After every row comes one of two labels: whether the row has a hidden trait. Each part has its own trait and labels.
[.00, .02, .61, -.25, .07, .60, -.25, -.15, -.10, .03, .06, .00, -.03, .15, .89, .01, -.03, -.11, .26, .02, -.13, .07, .02, -.33, .08, -.11, .12] -> Z
[.02, .05, .09, -.03, .06, .20, .02, .03, .02, -.02, .01, .00, -.03, .01, .26, -.01, .00, .00, .01, -.06, .12, .04, .00, -.04, .00, .03, .03] -> V
[-.13, -.14, -.20, -.01, .01, .02, .03, .02, .00, .04, .00, .00, .08, .01, -.13, .01, -.01, .03, -.05, -.12, .04, .06, .00, .03, .00, .03, -.02] -> Z
[-.39, -.64, -.33, -.08, .20, .44, -.05, .02, .01, .10, -.01, .01, .24, .05, -.10, .01, -.09, .04, -.05, -.56, .39, .05, .02, -.05, -.08, .06, .04] -> Z
[.00, -.03, -.09, .00, -.01, -.03, -.02, .03, .00, -.02, -.01, .01, -.01, .01, .10, .00, -.01, .00, .04, .00, -.12, -.06, -.01, .04, -.01, -.05, .00] -> V
[-.09, .10, .74, .08, .03, .50, .19, .19, -.01, -.08, .11, .04, .24, .04, .33, -.10, .10, -.08, .07, -.35, .89, .01, .03, .17, -.24, .46, .07] -> V
[-.01, .01, .01, -.02, .03, .12, -.01, .02, .01, -.01, .00, .01, -.02, .01, .11, -.01, -.01, -.01, .02, -.02, -.11, -.01, .00, .04, .00, .00, .02] -> V
[-.07, -.16, .12, .04, -.05, .48, -.04, .05, .13, -.03, -.02, -.01, .15, -.05, .42, .03, .08, -.10, .18, -.07, -.07, .02, .01, .02, .01, .03, .11] -> V
[.28, .01, .14, -.02, -.02, .10, -.06, .15, -.02, .09, .02, .02, -.22, .01, .31, .03, .04, -.12, -.04, -.02, .67, -.20, .00, .13, .09, -.11, -.10] -> V
[.12, .13, .26, -.07, .12, .33, .03, .03, .06, -.05, .02, -.01, -.05, .02, .48, -.01, .01, .00, .11, -.03, .27, .10, .02, .04, .02, .10, .05] -> V
[-.50, .02, .04, .04, .04, -.37, -.05, -.04, -.01, .02, -.06, -.07, .43, -.13, .73, .05, -.04, -.06, -.14, .10, -.49, .22, .06, -.40, -.17, .02, .16] -> Z
[.26, -.54, -.03, .39, .08, .25, .07, -.02, .10, -.30, -.13, .07, .28, -.19, -.82, -.10, -.13, -.12, .27, -.34, -.05, -.13, .10, -.05, -.28, .20, .01] -> Z
[-.10, .03, -.06, -.01, .05, .19, .05, .02, .03, .03, .00, .00, .05, .02, .11, .01, .00, .04, -.06, -.12, .23, .12, .01, .06, .00, .09, -.01] -> V
[-.72, -.57, -.98, -.04, .20, -.13, .10, .29, .12, .25, -.02, -.04, .35, -.07, -.42, .04, -.03, .19, -.37, -.59, .83, .27, .01, .33, -.28, .23, -.03] -> Z
[-.16, .05, -.14, .01, .10, -.08, -.02, -.09, .04, -.01, -.01, -.08, .24, -.06, .76, .04, -.07, .00, -.06, .08, .10, .29, .02, -.22, -.01, .10, .06] -> Z
[.13, -.01, -.06, .00, -.04, .00, -.03, .08, .00, .06, .02, .01, -.08, .01, .04, .01, .03, -.01, .03, -.01, .07, -.14, .00, .02, .08, -.09, -.05] -> V
[.04, -.11, .04, .07, -.19, .03, -.25, .30, .04, -.17, .01, -.01, .12, .05, -.16, -.02, -.18, .07, .03, .35, .28, -.54, -.10, .29, .24, -.08, -.08] -> Z
[-.08, -.16, -.09, .08, .03, -.33, .00, .10, -.01, -.08, -.02, -.02, .36, -.12, -.35, -.05, -.01, -.10, .02, -.05, -.05, .05, .08, -.04, -.34, .02, .07] -> V
[.12, -.06, .11, .04, -.03, .11, .03, .15, -.04, .03, .04, .04, -.04, .02, .15, -.01, .07, -.11, .02, -.13, .29, -.22, .02, .12, -.13, .04, -.06] -> V
[-.15, -.02, -.12, .00, -.06, -.29, -.02, .09, -.03, .02, .01, -.01, .07, -.02, -.21, -.02, .03, -.08, .03, .13, -.13, -.08, .01, -.06, -.18, -.04, .02] -> V
[-.25, -.10, -.32, -.01, -.07, -.77, -.07, .13, -.04, .04, .02, -.05, .36, -.09, -.09, -.01, .04, -.10, -.06, .20, -.32, -.03, .04, -.12, -.31, -.06, .09] -> V
[-.16, -.10, .12, .09, -.02, .02, .11, .03, -.05, -.03, .04, .05, .19, .02, -.08, -.04, .08, -.12, .09, -.22, .10, -.04, .02, -.06, -.27, .19, .01] -> V
[-.11, -.12, -.29, .02, -.06, -.15, -.05, .04, -.03, -.02, -.02, .01, -.02, .02, -.22, .02, -.01, -.03, .04, .02, -.33, -.11, -.02, .02, -.02, -.11, -.03] -> V
[-.14, -.14, -.19, .06, -.10, .08, -.05, .02, .07, -.01, -.04, -.01, .19, -.02, .18, .02, .04, -.08, .11, .02, -.21, -.14, -.02, .04, .00, -.08, .01] -> V
[.03, .08, .01, -.02, .04, .11, -.03, .02, .02, -.01, .00, .00, -.04, .02, .18, -.01, .00, -.01, .00, -.05, .07, .01, .01, .06, .01, .00, .02] -> V
[.02, .01, .10, .00, .01, .03, -.02, -.04, -.03, -.02, .01, .00, -.03, .01, .03, .01, -.01, -.01, .05, -.01, -.08, .02, -.01, -.07, .00, -.05, .01] -> V
[-.20, -.02, -.11, .06, -.05, -.01, .01, .02, -.03, -.01, .01, .03, .10, .01, -.17, -.02, .03, -.06, .04, -.12, .04, -.06, .02, -.04, -.08, .07, .00] -> V
[.17, .05, .04, -.14, -.22, .31, -.15, .04, .08, .15, .00, .04, -.26, -.05, .02, .03, -.15, .24, .44, -.03, .17, .59, .21, -.23, .02, .17, .02] -> Z
[-.02, -.04, -.08, -.05, -.10, .04, -.07, -.04, .00, .09, -.01, .03, .00, -.02, -.14, .01, -.04, .07, .17, .02, -.06, .18, .06, -.12, .00, .02, .00] -> V
[-.09, -.13, .08, .05, -.09, .04, .08, .02, -.06, -.07, .06, .06, .16, -.01, -.28, -.05, .07, -.16, .01, -.22, .06, .05, .02, .05, -.35, .18, .01] -> V
